Below is a small trained network, with its code and all its weights. Each question gives an input and a target symbol and asks what happens when units are switched off, that is, made to give their printed mean instead of their output.

import numpy as np


def w(rows, s, z=0):
    codes = np.array(rows[::2]) - 128.0
    scale = np.full(codes.shape[1], s)
    scale[-1] = z or s
    return codes * scale


def norm(h):
    return h / np.sqrt((h * h).mean(-1, keepdims=True) + 1e-5)


def f(y):
    return y / 2 * (1 + np.tanh(0.7978845608 * (y + 0.044715 * y**3)))


def softmax(a):
    e = np.exp(a - a.max(-1, keepdims=True))
    return e / e.sum(-1, keepdims=True)


def log_softmax(a):
    a = a - a.max(-1, keepdims=True)
    return a - np.log(np.exp(a).sum(-1, keepdims=True))


def net(x, mask):
    ids = ['ΓΠαεζητω'.index(c) for c in x.split()]
    T = len(ids)
    res = E[ids] + P[:T]
    u = 0
    for l in range(2):
        q, k, v = (norm(res) @ M[l].T for M in (Q, K, V))
        z = softmax(np.where(np.tri(T) > 0, q @ k.T / 2**0.5, -1e9)) @ v
        res = res + np.where(mask[u], z, O[l][:, -1]) @ O[l][:, :-1]
        u += 1
        y = f(norm(res) @ A[l][:, :-1].T + A[l][:, -1])
        res = res + np.where(mask[u : u + 8], y, B[l][:, -1]) @ B[l][:, :-1]
        u += 8
    return log_softmax(norm(res)[-1] @ U[:, :-1].T + U[:, -1])


Q, K, V, O, A, B = {}, {}, {}, {}, {}, {}
E = w([
[122,171,72],'Γ',
[111,179,63],'Π',
[228,64,141],'α',
[152,121,172],'ε',
[129,124,203],'ζ',
[3,49,134],'η',
[151,187,138],'τ',
[153,178,252],'ω',
],0.013)
P = w([
[101,48,144],'0',
[104,246,167],'1',
[163,128,195],'2',
[182,161,92],'3',
[92,236,171],'4',
[156,112,194],'5',
[169,151,101],'6',
[177,212,124],'7',
[164,76,127],'8',
[171,136,92],'9',
[107,177,153],'10',
[137,84,133],'11',
[140,133,119],'12',
[165,167,113],'13',
],0.011)
Q[0] = w([
[74,4,213],'0.h0',
[68,126,164],'0.h0',
],0.017)
K[0] = w([
[52,4,18],'0.h0',
[34,104,102],'0.h0',
],0.016)
V[0] = w([
[211,244,254],'0.h0',
[5,135,138],'0.h0',
],0.0044)
O[0] = w([
[82,80,3,253],'0.h0',
[131,157,156,110],'0.h0',
],0.0048,0.0035)
A[0] = w([
[90,80,2,124],'0.n0',
[219,123,147,113],'0.n1',
[114,151,128,132],'0.n2',
[179,81,171,104],'0.n3',
[79,71,32,120],'0.n4',
[69,23,68,16],'0.n5',
[43,198,197,151],'0.n6',
[206,46,91,249],'0.n7',
],0.0095,0.0017)
B[0] = w([
[209,218,196,254],'0.n0',
[201,178,93,179],'0.n1',
[106,126,108,137],'0.n2',
[169,199,170,160],'0.n3',
[251,115,141,209],'0.n4',
[24,4,119,158],'0.n5',
[98,196,19,216],'0.n6',
[65,166,116,209],'0.n7',
],0.011,0.0045)
Q[1] = w([
[83,62,54],'1.h0',
[4,136,55],'1.h0',
],0.011)
K[1] = w([
[112,247,132],'1.h0',
[94,179,47],'1.h0',
],0.012)
V[1] = w([
[11,71,87],'1.h0',
[204,21,87],'1.h0',
],0.012)
O[1] = w([
[196,108,74,3],'1.h0',
[168,249,136,21],'1.h0',
],0.015,0.0021)
A[1] = w([
[188,129,162,213],'1.n0',
[112,114,229,177],'1.n1',
[59,150,53,197],'1.n2',
[94,45,202,126],'1.n3',
[59,159,70,108],'1.n4',
[96,252,34,252],'1.n5',
[65,163,110,64],'1.n6',
[130,165,133,114],'1.n7',
],0.015,0.0028)
B[1] = w([
[122,101,84,181],'1.n0',
[67,138,40,164],'1.n1',
[114,145,217,172],'1.n2',
[121,211,130,151],'1.n3',
[90,93,177,158],'1.n4',
[252,136,254,248],'1.n5',
[117,73,133,146],'1.n6',
[182,143,94,151],'1.n7',
],0.02,0.011)
U = w([
[156,77,254,185],'Γ',
[169,80,197,249],'Π',
[162,177,184,29],'α',
[124,208,108,192],'ε',
[115,195,91,34],'ζ',
[161,9,84,142],'η',
[157,77,60,122],'τ',
[114,158,109,7],'ω',
],0.0076,0.0018)

Each question gives the input, a string of symbols that net reads in full, and the target symbol t.
The units are the heads (2 rows each of Q, K, V and O) and the neurons (one row each of A and B). Each row of codes is followed by its name. A weight is (code - 128) times the scale printed after its matrix; where a second scale follows, it is the last column's (O, A, B and U).
mask holds one flag per unit, layer by layer, with each layer's heads first. A switched-off unit (its flag False) gives its mean, the last column of its rows in O or B, instead of its output. The means were averaged over made-up inputs and are rounded, as every weight is.
A unit's drop is (log p(t) with every unit on - log p(t) with that unit switched off) / (log p(t) with every unit on - log p(t) with every unit switched off).
The circuit of an input: a set's keep is (log p(t) with only the set's units on - log p(t) with every unit switched off) / (log p(t) with every unit on - log p(t) with every unit switched off). Starting from the 12 units with the biggest drops (on a tie, the unit counted first), units are removed one at a time, each time the one whose removal leaves the highest keep (on an exact tie, the one counted first), for as long as the keep stays at least 0.8.
units of the circuit, in order: the units of the circuit, biggest drop first
unit that matters most: the unit with the biggest drop
k most important neurons: the k neurons with the biggest drops, biggest first
top k neurons in layer l: the k neurons of layer l with the biggest drops, biggest first
drop when u is switched off: that unit's drop, to one decimal
input ζ α η α η Γ, target η: units of the circuit, in order -> (0.n4 0.h0 1.n5 0.n5)
input Γ τ ω ε Γ Γ, target ε: 2 most important neurons -> (0.n0 1.n5)
input ζ η Π α Γ Π τ α Π, target η: units of the circuit, in order -> (1.n5 0.n5 0.n6)
input Γ α Γ, target ε: 3 most important neurons -> (0.n0 1.n1 1.n5)
input Γ Π η α ε τ, target ε: unit that matters most -> 1.n3
input ζ η Γ ζ Γ ζ, target η: units of the circuit, in order -> (0.n0 0.n4 1.h0 1.n5)
input Γ η Γ ε α α, target ε: units of the circuit, in order -> (0.h0 1.n5 1.n1)
input Π Π α Γ ζ α Γ Γ ε α ζ ε ε, target ε: units of the circuit, in order -> (0.h0 1.n1 1.n5)
input ζ Π α ζ ζ τ, target η: 4 most important neurons -> (0.n0 0.n6 0.n7 0.n4)
input ζ Γ Π ζ ε Γ ω α Γ, target η: 2 most important neurons -> (0.n0 0.n4)
input Γ Γ Γ Π η Π, target ε: top 2 neurons in layer 0 -> (0.n0 0.n6)
input ζ Γ ζ ζ ε τ ε ζ ε, target η: 4 most important neurons -> (0.n0 0.n6 0.n1 0.n4)
input Γ η τ η α Π, target ε: top 2 neurons in layer 1 -> (1.n1 1.n5)
input Γ Π η α, target η: top 3 neurons in layer 0 -> (0.n1 0.n0 0.n7)
input Γ Π Γ Π Γ η α Π Π ω Π τ, target ε: 3 most important neurons -> (0.n6 0.n4 0.n0)
input Γ τ α η α Γ Γ Π ζ, target ε: most important neuron -> (0.n6)
input Π η ε Π Π Γ Π Π τ Γ ε ω, target ε: 2 most important neurons -> (0.n0 1.n1)
input ζ ε τ α Γ τ, target η: top 2 neurons in layer 0 -> (0.n6 0.n0)
input Π Γ τ Γ η η ε, target η: 4 most important neurons -> (0.n0 0.n7 1.n5 0.n6)
input ε Π ω ε ε ω ζ Π τ Π Π α, target η: unit that matters most -> 0.n6
input Γ Π Γ α η τ Γ ζ ε, target ε: drop when 1.n1 is switched off -> 0.1
input ζ Π Π ε Π ζ, target η: drop when 0.n4 is switched off -> 0.6
input ζ ω ω, target η: drop when 1.h0 is switched off -> 0.8
